Both labels of each row:
[  2 -32   9   5  46 -13  14   6   4  18   6   8  -5  -1 -15  -3   4]
Q893 + B
[  4  33  21   0  -6  20  17  -7  -5  12 -30  -8  -5   6  20 -17 -17]
Q863 + W
[-29  10   1  18  11  -6  15 -13   4  15 -22 -10   3  -7  11  -6  -7]
Q863 + L
[ -5  18  -3  16 -11  -6  20  26 -24  -5 -26  -5  -6  -9  16 -18   5]
Q736 + L
[ -4  21   7   5  -3   0  23  17   9  -8   0 -10  -7  10   8 -10   3]
Q18 + B
[  6  52  -5   5 -49  11   1  23 -35 -24 -12   3  -1   1  23 -10  -3]
Q736 + W
[ -1 -24  -2   6  20 -10   9  10 -11  -5 -19  -7  -3 -11   4  -9  -8]
Q863 + L
[  3   8  -9   9 -13  -6   9  20 -13   2  -7   2  -6   2  10 -15   6]
Q736 + L
[-40   6   1  20  23   2  18  -5  -1  24 -28 -14  12 -10  25 -11 -18]
Q863 + L
[-22 -54   3  11  45  -3   3 -11  -2  32 -27  -7   9 -13   3  -6 -11]
Q863 + L
[ -7   2  14  -6   9  10   5   2  -2  24 -11  -1   6   6  11  -9 -15]
Q863 + W
[ 18  -9   6 -11  -5   9   6  12   0   5  -7  -2 -10   8  13 -15  -8]
Q736 + W
[ -2   6 -19   4 -21  -4   2  29 -12  10   4   6   1   3  14 -12   7]
Q736 + L
[-28  69   4  11  -1   3  33 -12  34  16  10 -12   1  12  12  -3 -15]
Q863 + B
[ -9 -18   7  -1  23   0  -9  16   0 -10  25   2   7  13  -4   6   3]
Q893 + B
[-26  25   0  12  -7   3  13   6  -2  27 -18  -5   9  -1  20  -5  -2]
Q863 + L
[ 17  70   1  -2 -43   9  26  27  -2  -6   1   1 -13  15  19 -19   1]
Q736 + W
[ -1 -19   3 -13  10  14   0 -17  21  35  -7  -5   2   5  11  -5 -15]
Q863 + W
[-12 -45   8   9  41  -8  -3  -7  -3   7   1   1   0   0  -3   3   5]
Q893 + L
[  7 -27   8   7  22  -9   6  34 -31 -27 -12  -1  -7 -10   1 -11   2]
Q18 + L
[-12 -46   5  -1  23   3 -12  -2  -3  20  -7   2   3   3   8  -2   6]
Q893 + L
[-10  12 -14  11 -23  -4  12  27 -15   2 -16  -4   0  -6  21 -15  10]
Q736 + L
[-22 -28   0  10  18   1 -11 -14   3  22   3   3   5   4   7   3   4]
Q893 + L
[ 24  22  -9  -6 -24   3  10  28  -9   6   4   7 -11   9   9 -15   5]
Q736 + W
[  5  10   8  -4 -11   8  12  24  -4  -3  -7  -5  -3   8  17 -12  -2]
Q736 + W
[ -9  19 -17  15 -25  -1  11  16 -15   7 -12   4  -6  -3  20 -17   6]
Q736 + L
[  3 -47   2   6  20  -6   6  14 -19 -39 -26 -13  -8  -9   9 -14  -4]
Q18 + L
[ -6  17 -12  11 -24   0  11   9  -7   6 -11  -3  -7  -2  20 -14   7]
Q736 + L
[  6  53  -1   2 -35   9  13  16  -1  -1  -3   0 -10  11  15 -12   3]
Q736 + W
[-11 -44   5  -6  29   0 -16   5   8  18  29  10   9  12 -10  14  16]
Q893 + L
[ 34  22   2 -13 -24   7   7  20  -6  -5   5   6 -14  10   0 -11  -4]
Q736 + W
[-21 -40  -3   4  21  -2  -7  -2   6  29   7   5   9   5   2   3  11]
Q893 + L
[-19 -18   0  11  25   0  15 -12   8  18 -25 -16   1 -10  15  -9 -11]
Q863 + L
[ -6  25   8  12  17   3  27 -14  11  26  -9  -6  -7  -2   9 -13 -22]
Q863 + B
[-12 -18   7   5  21   1  -8  -3   2   7  13   6   7   7  -3   5   2]
Q893 + L
[ 9  1 20 -2 17  2 20 12  0 11 -7 -3 -9  8 -2 -8  1]
Q893 + W
[ -6 -41   1  -3  15   1 -12  -4   8  14   7   1   3   5   1   4   7]
Q893 + L
[-21 -20 -14   6  10   2  -2 -36  30  44  -4  -3   2  -2  13  -4  -5]
Q863 + L
[  1   4  -9   6 -12  -1  12  26  -9   7  -8  -4  -6   0  17 -17   3]
Q736 + L
[  4  63   2  10 -20  -3  37  32  -4  13  -1   1 -11   9   9 -16   9]
Q736 + B
[ 17 -10   4  -2  15  -8  13  41 -12 -17   5   1 -11   2  -3  -7   0]
Q18 + B
[ -2  55  -4  18 -36   3  28  14 -10  -1 -18  -2 -11   5  26 -21   8]
Q736 + L
[  2 -44   2   8  35  -6   7  11 -16 -14 -12  -6  -7  -7   2 -14  -9]
Q18 + L
[-13 -49   6   0  30  -9  -6  22  -5  20   3   5  11   3  -4   6  18]
Q893 + L
[-30  43   2  22  -6  10  23 -19  -5   6 -32 -12   0  -3  30 -14 -17]
Q863 + L
[ 24  22   7  -5 -12   6  16  34 -25   9 -16   5  -8   2  10 -18 -11]
Q736 + W
[  5  56  14   1 -21  11  20  29  -8 -10  -2  -4  -3  21  16 -11   0]
Q736 + B
[ 12  18  -2  -7 -41  10  -5  34 -22 -13  -5   4   0   7  18 -11   7]
Q736 + W

Both labels of each row:
[ -1  15 -21   7  17   6   3  16 -28  15 -25  15  14  25  22   6  11]
S + Q652
[ 17  21   1  16  -3  16   1  -5  -4 -13 -22   7  11  -2   9  13  -3]
C + Q132
[  1   8  -6  13  14  32 -22  31 -30   3 -20  -9   6  24  30  -9  39]
X + Q652
[ -3  23  -4  17   7  11  -2  28   2  -7 -21  16  -8   4  21  -2 -21]
C + Q132
[ -5  18   4  11   0  25  -8   4  -6  -2 -34  12  15  10  26   3  11]
C + Q132
[  4  40   9   2   3  -5   9   8 -12  24 -31  23  11  12   2  -3   9]
S + Q132
[  3   5   5 -10  13  15   1 -31 -35   9 -26  12   7  25  21   9   7]
Y + Q652
[  7   5  -4  26  -4  33  -6  10  -4   5 -29  10   2   1  31   9   5]
X + Q652
